array([[172,  68, 125, 146, 141, 164, 162, 142, 157, 151, 163],
       [174, 171, 137, 165, 141,  97, 121, 173, 117, 151, 163],
       [174, 110, 125, 165, 141, 187, 151, 142, 149, 122, 163],
       [153, 134, 112, 165, 141, 111, 104, 142, 117, 151, 163],
       [191, 134, 125, 165, 141, 164, 162, 186, 199, 225, 163],
       [186, 134, 125, 165, 141, 191, 119, 164, 117, 151, 163],
       [174, 134, 125, 205, 141, 160,  42, 142, 220, 166, 163],
       [101, 134, 125,  84, 223, 151, 174, 133,  82, 123, 163],
       [174, 134, 134, 193, 141, 164, 162, 142, 117, 151, 173],
       [158, 134, 125, 103, 161, 164, 190, 142, 117, 149, 131],
       [174, 134, 101, 165, 141, 118, 143, 142, 142, 180, 163],
       [154, 134, 112, 116, 141, 164, 162, 142, 132, 151, 163],
       [174, 134, 125, 165, 141, 164, 171, 152, 117, 151, 163],
       [174, 135, 125, 165, 141, 164, 162, 142, 117, 151, 163]])
The 2nd-last entry, reading row by row: 151
Read off the entry in the top-left corner.
Answer: 172
Read off the entry just right of the smallest entry.
Answer: 142
Read off the bottom-left entry.
Answer: 174
Read off the fifth entry in reading order.
Answer: 141
The second entry on the diagonal from the top-right corner -> 151
The third entry on the main diagonal -> 125
The first entry in the row that holds the smallest entry is 174
The last entry, reading row by row -> 163
Read off the last entry of the smallest entry's row.
Answer: 163
Read off the minimum.
Answer: 42
The 4th entry from the end, reading row by row is 142
The third entry on the diagonal from the top-right corner is 149
Read off the entry just right of the largest entry.
Answer: 163
Read off the entry directly above the smallest entry.
Answer: 119
Read off the smallest entry in the last column.
Answer: 131
Read off the smallest entry in the last row.
Answer: 117
Read off the entry just right of 137.
Answer: 165
The smallest entry in the first column is 101
The first entry on the diagonal from the top-right corner is 163
The fourth entry, reading row by row -> 146
Read off the entry directly above the largest entry.
Answer: 151
The smallest entry in the first row -> 68
The top entry of the column that holds the smallest entry is 162
Read off the largest entry in the first column.
Answer: 191
The entry directly below 205 is 84
Read off the fifth-last entry, reading row by row.
Answer: 162
Read off the 3rd smallest entry.
Answer: 82
The maximum: 225
The entry just right of 135 is 125

a = [[330, 457, 457, 328, 391, 491, 445], [580, 203, 211, 575, 393, 114, 229], [374, 603, 654, 716, 558, 391, 139], [153, 613, 574, 209, 399, 846, 508], [313, 472, 471, 360, 405, 629, 364], [376, 327, 277, 349, 372, 368, 427], [410, 194, 144, 128, 259, 338, 599]]
The entry just left of 393 is 575
The entry just right of 259: 338
The entry just left of the largest entry: 399
What is the entry just left of 211? 203
What is the entry at the centre? 209
The entry just left of the smallest entry: 393
What is the entry just left of 603? 374
What is the entry just left of 277? 327
What is the entry just left of 372? 349
What is the maximum? 846
What is the entry just right of the largest entry? 508

Questions about the array below.
1) The entry in the top-left corner?
2) The entry just left of the largest entry?
3) The first entry in the row that holds the smallest entry?
4) The entry just right of -33?
5) The top entry of the column that holds the smallest entry?
6) The last entry in the row that holds the smallest entry?
7) The third entry on the main diagonal?
8) The fourth entry from the end, reading row by row?
[[  2 -14  15 -14   8  -3 -29  18 -14  -8  -6]
 [ 18 -39  -2 -33 -16  -6 -18  17 -34 -12 -20]
 [ -3  -7  32   0  16   4 -28  28  -9   2   1]
 [ -6   1  29   0  13   4 -30  27  -8   3   3]
 [ -1 -15  18 -10   1  -5 -30  30 -19  -5 -10]
 [ -2  -3  26  -1  16   2 -30  24 -13  -1  -2]
 [  4 -18 -12   4  -1   0  10 -16   4  13   9]
 [ 10  18  -6 -21 -18   1 -19   9  20 -11  14]
 [-32  37  35  32  13   4  15  12  25  20  20]
 [  8  41  10   4  -6   2 -24  10  35  -2  20]
 [ -1   3  -2  22   8   2   4 -15  14  17   6]
 [  1  -9  -6  14   6   1   6 -19  10  13   3]
 [ -3   5   0  31  14   2  -1 -10  17  18  10]
 [-11  -5   7 -13 -10  -6  23  -6  -3  -4   6]
 [-24  21  26  15   2  -1  16   3  12  11  21]]
1) 2
2) 8
3) 18
4) -16
5) -14
6) -20
7) 32
8) 3
